Below is a small trained network, with its code and all its weights. Each question gives an input and a class and asks what happens when units are switched off, that is, made to give their printed mean instead of their output.

import numpy as np


def w(rows, s, z=0):
    codes = np.array(rows[::2]) - 128.0
    scale = np.full(codes.shape[1], s)
    scale[-1] = z or s
    return codes * scale


def f(y):
    return np.maximum(y, 0)


def log_softmax(a):
    a = a - a.max(-1, keepdims=True)
    return a - np.log(np.exp(a).sum(-1, keepdims=True))


def net(x, mask):
    res = np.array(x, float).reshape(1, 4) / 4 @ E
    y = f(res @ A[0][:, :-1].T + A[0][:, -1])
    res = res + np.where(mask, y, B[0][:, -1]) @ B[0][:, :-1]
    return log_softmax(res[-1] @ U[:, :-1].T + U[:, -1])


A, B = {}, {}
E = w([
[254,200,207],'x0',
[114,97,180],'x1',
[150,119,133],'x2',
[39,176,189],'x3',
],0.007)
A[0] = w([
[219,161,254,67],'N1',
[52,238,120,137],'N2',
[61,46,110,85],'N3',
[24,243,196,128],'N4',
[101,175,116,4],'N5',
[167,141,196,76],'N6',
[174,231,186,104],'N7',
[158,100,182,98],'N8',
[64,98,101,82],'N9',
],0.009,0.0039)
B[0] = w([
[104,200,80,254],'N1',
[157,36,163,203],'N2',
[1,153,31,212],'N3',
[248,28,134,240],'N4',
[114,75,139,130],'N5',
[47,114,104,180],'N6',
[71,199,69,230],'N7',
[100,147,126,158],'N8',
[100,219,70,190],'N9',
],0.0076,0.0055)
U = w([
[102,245,101,2],'0',
[189,151,122,254],'1',
],0.011,0.0015)

Each question gives the input, the list of numbers given to net, and the class t.
The units are the neurons (one row each of A and B). Each row of codes is followed by its name. A weight is (code - 128) times the scale printed after its matrix; where a second scale follows, it is the last column's (A, B and U).
mask holds one flag per neuron, in row order. A switched-off neuron (its flag False) gives its mean, the last column of its row in B, instead of its output. The means were averaged over made-up inputs and are rounded, as every weight is.
A unit's drop is (log p(t) with every unit on - log p(t) with that unit switched off) / (log p(t) with every unit on - log p(t) with every unit switched off).
The circuit of an input: a set's keep is (log p(t) with only the set's units on - log p(t) with every unit switched off) / (log p(t) with every unit on - log p(t) with every unit switched off). Starting from all 9 units, units are removed one at a time, each time the one whose removal leaves the highest keep (on an exact tie, the one counted first), for as long as the keep stays at least 0.8.
circuit, biggest first: the units of the circuit, biggest drop first
top k neurons: the k neurons with the biggest drops, biggest first
drop of u: that unit's drop, to one decimal
input [-3,-5,5,7], class 1: circuit, biggest first => N4; N2
input [-2,6,-2,5], class 1: top neuron => N4
input [8,-6,-1,-4], class 0: circuit, biggest first => N7; N1
input [8,6,-3,-6], class 0: circuit, biggest first => N1; N7
input [-3,3,1,5], class 1: circuit, biggest first => N4; N7
input [6,-8,7,-6], class 0: circuit, biggest first => N4; N7
input [8,-4,8,-5], class 0: circuit, biggest first => N1; N7
input [6,3,-8,8], class 1: top 3 neurons => N4; N2; N3
input [-2,-6,-4,6], class 1: drop of N2 => 0.1
input [2,7,0,7], class 1: drop of N4 => 0.7
input [8,-3,-4,-8], class 0: drop of N1 => 0.2
